Below are the code and all the weights of a small trained network. Each question names an input and a target symbol and asks about switching units off, where a switched-off unit gives its printed mean instead of its output.

import numpy as np


def w(rows, s, z=0):
    codes = np.array(rows[::2]) - 128.0
    scale = np.full(codes.shape[1], s)
    scale[-1] = z or s
    return codes * scale


def norm(h):
    return h / np.sqrt((h * h).mean(-1, keepdims=True) + 1e-5)


def f(y):
    return y / 2 * (1 + np.tanh(0.7978845608 * (y + 0.044715 * y**3)))


def softmax(a):
    e = np.exp(a - a.max(-1, keepdims=True))
    return e / e.sum(-1, keepdims=True)


def log_softmax(a):
    a = a - a.max(-1, keepdims=True)
    return a - np.log(np.exp(a).sum(-1, keepdims=True))


def net(x, mask):
    ids = ['αβγδεζηθλμξπσφψω'.index(c) for c in x.split()]
    T = len(ids)
    res = E[ids] + P[:T]
    u = 0
    for l in range(2):
        r = norm(res)
        for j in range(2):
            rows = slice(2 * j, 2 * j + 2)
            q, k, v = (r @ M[l][rows].T for M in (Q, K, V))
            z = softmax(np.where(np.tri(T) > 0, q @ k.T / 2**0.5, -1e9)) @ v
            o = O[l][rows]
            res = res + np.where(mask[u + j], z, o[:, -1]) @ o[:, :-1]
        u += 2
        y = f(norm(res) @ A[l][:, :-1].T + A[l][:, -1])
        res = res + np.where(mask[u : u + 4], y, B[l][:, -1]) @ B[l][:, :-1]
        u += 4
    return log_softmax(norm(res)[-1] @ U[:, :-1].T + U[:, -1])


Q, K, V, O, A, B = {}, {}, {}, {}, {}, {}
E = w([
[142,222,6,121],'α',
[195,157,64,153],'β',
[206,144,126,91],'γ',
[29,167,65,141],'δ',
[64,154,21,172],'ε',
[185,138,64,170],'ζ',
[185,165,110,123],'η',
[174,148,139,53],'θ',
[161,138,81,95],'λ',
[166,172,131,112],'μ',
[207,137,181,130],'ξ',
[190,154,108,6],'π',
[56,153,140,126],'σ',
[135,158,131,173],'φ',
[194,164,175,10],'ψ',
[89,61,146,81],'ω',
],0.022)
P = w([
[214,254,70,119],'0',
[111,250,73,139],'1',
[125,184,77,166],'2',
[107,164,104,161],'3',
[142,60,100,203],'4',
[95,104,124,164],'5',
[107,82,131,162],'6',
[95,79,150,155],'7',
[105,41,139,180],'8',
[95,87,136,150],'9',
],0.0067)
Q[0] = w([
[66,125,245,231],'0.h0',
[150,250,112,126],'0.h0',
[149,149,81,182],'0.h1',
[114,196,186,252],'0.h1',
],0.017)
K[0] = w([
[91,106,254,196],'0.h0',
[132,223,174,121],'0.h0',
[148,94,143,187],'0.h1',
[110,151,210,226],'0.h1',
],0.018)
V[0] = w([
[115,172,228,130],'0.h0',
[190,226,41,102],'0.h0',
[200,98,31,112],'0.h1',
[105,124,94,6],'0.h1',
],0.012)
O[0] = w([
[237,113,110,80,101],'0.h0',
[61,45,234,254,251],'0.h0',
[24,15,111,170,177],'0.h1',
[33,52,172,101,112],'0.h1',
],0.0075,0.014)
A[0] = w([
[154,167,106,210,251],'0.n0',
[124,59,73,76,84],'0.n1',
[177,181,90,124,62],'0.n2',
[132,51,191,2,32],'0.n3',
],0.024,0.0025)
B[0] = w([
[96,250,140,207,253],'0.n0',
[38,156,154,69,146],'0.n1',
[111,190,196,153,173],'0.n2',
[102,252,243,151,175],'0.n3',
],0.021,0.014)
Q[1] = w([
[74,89,159,95],'1.h0',
[161,79,114,148],'1.h0',
[174,5,222,49],'1.h1',
[204,150,203,145],'1.h1',
],0.022)
K[1] = w([
[81,91,107,162],'1.h0',
[111,127,102,174],'1.h0',
[129,131,4,248],'1.h1',
[107,182,76,195],'1.h1',
],0.023)
V[1] = w([
[3,47,62,75],'1.h0',
[151,114,214,230],'1.h0',
[224,27,229,122],'1.h1',
[152,111,8,202],'1.h1',
],0.022)
O[1] = w([
[24,120,188,245,60],'1.h0',
[210,77,14,136,250],'1.h0',
[128,184,3,237,45],'1.h1',
[231,102,247,169,33],'1.h1',
],0.018,0.02)
A[1] = w([
[115,61,90,56,106],'1.n0',
[105,183,157,218,120],'1.n1',
[187,52,5,105,7],'1.n2',
[217,215,161,131,152],'1.n3',
],0.02,0.0016)
B[1] = w([
[37,131,151,34,169],'1.n0',
[74,111,129,149,172],'1.n1',
[123,7,175,148,255],'1.n2',
[77,215,84,191,238],'1.n3',
],0.022,0.0098)
U = w([
[169,78,172,137,198],'α',
[149,116,142,143,11],'β',
[176,37,114,137,223],'γ',
[103,86,80,125,38],'δ',
[163,108,210,141,205],'ε',
[130,101,114,144,3],'ζ',
[255,93,66,82,83],'η',
[162,111,117,20,131],'θ',
[59,84,178,241,184],'λ',
[131,118,73,131,46],'μ',
[135,103,207,117,178],'ξ',
[12,178,164,77,110],'π',
[183,119,149,182,87],'σ',
[182,108,151,169,69],'φ',
[193,233,118,156,235],'ψ',
[169,143,187,168,46],'ω',
],0.013,0.0055)

Each question gives the input, a string of symbols that net reads in full, and the target symbol t.
The units are the heads (2 rows each of Q, K, V and O) and the neurons (one row each of A and B). Each row of codes is followed by its name. A weight is (code - 128) times the scale printed after its matrix; where a second scale follows, it is the last column's (O, A, B and U).
mask holds one flag per unit, layer by layer, with each layer's heads first. A switched-off unit (its flag False) gives its mean, the last column of its rows in O or B, instead of its output. The means were averaged over made-up inputs and are rounded, as every weight is.
A unit's drop is (log p(t) with every unit on - log p(t) with that unit switched off) / (log p(t) with every unit on - log p(t) with every unit switched off).
The circuit of an input: a set's keep is (log p(t) with only the set's units on - log p(t) with every unit switched off) / (log p(t) with every unit on - log p(t) with every unit switched off). Starting from all 12 units, units are removed one at a time, each time the one whose removal leaves the highest keep (on an exact tie, the one counted first), for as long as the keep stays at least 0.8.
circuit, biggest first: the units of the circuit, biggest drop first
unit that matters most: the unit with the biggest drop
k most important neurons: the k neurons with the biggest drops, biggest first
top k neurons in layer l: the k neurons of layer l with the biggest drops, biggest first
which heads matter: for each layer, one digit per head in row order, 1 if its drop is at least 0.15 and else 0, layers parted by /
input λ φ φ σ, target ψ: most important neuron -> (0.n0)
input δ ψ ω σ η ψ λ ψ, target λ: circuit, biggest first -> (0.n0, 1.h0, 0.h1)
input ε ψ ψ φ π φ ε ζ, target ψ: which heads matter -> 01 / 00
input ξ ξ ε δ γ σ γ η, target θ: 2 most important neurons -> (0.n2, 1.n0)
input ψ ε λ δ ξ λ λ ψ, target λ: circuit, biggest first -> (0.h1, 1.h0, 0.n0)
input δ μ η, target γ: which heads matter -> 10 / 10
input ε η ζ σ σ ξ, target θ: top 2 neurons in layer 0 -> (0.n0, 0.n3)
input μ φ λ ε σ ε, target θ: circuit, biggest first -> (1.h0, 1.h1)
input ξ μ φ φ σ, target ψ: circuit, biggest first -> (0.h1, 0.n0)
input φ λ ξ σ μ, target θ: 2 most important neurons -> (0.n2, 1.n0)
input β φ φ α, target ψ: which heads matter -> 00 / 11
input μ δ φ ξ, target ψ: 2 most important neurons -> (0.n0, 1.n3)
input σ φ η, target ψ: circuit, biggest first -> (0.n0, 1.h0)
input ξ α λ π, target λ: most important neuron -> (0.n0)
input φ ζ δ γ η λ γ ε θ μ, target γ: which heads matter -> 10 / 00
input η α λ π, target λ: 3 most important neurons -> (0.n0, 0.n3, 0.n2)
input α μ ζ, target γ: which heads matter -> 10 / 10
input α λ ω β π φ ξ, target ψ: top 2 neurons in layer 0 -> (0.n2, 0.n0)
input ε μ δ σ, target θ: which heads matter -> 01 / 00
input δ λ φ ε ξ ξ λ δ, target η: which heads matter -> 11 / 10
input η φ γ α ξ μ, target η: 3 most important neurons -> (0.n2, 0.n3, 1.n2)
input ε ξ α, target η: unit that matters most -> 1.h0
input φ λ ε η η μ η η, target γ: which heads matter -> 00 / 10
input π η α ξ λ φ μ ω μ θ, target λ: circuit, biggest first -> (0.n0, 0.h1, 1.h0)
input φ π λ π ε λ λ δ γ γ, target λ: circuit, biggest first -> (1.h0, 0.h1, 0.n0)
input λ α η, target λ: top 3 neurons in layer 0 -> (0.n0, 0.n3, 0.n2)
input λ ξ φ ζ, target ψ: which heads matter -> 01 / 11
input γ λ φ ε μ φ γ η, target ψ: unit that matters most -> 0.h1
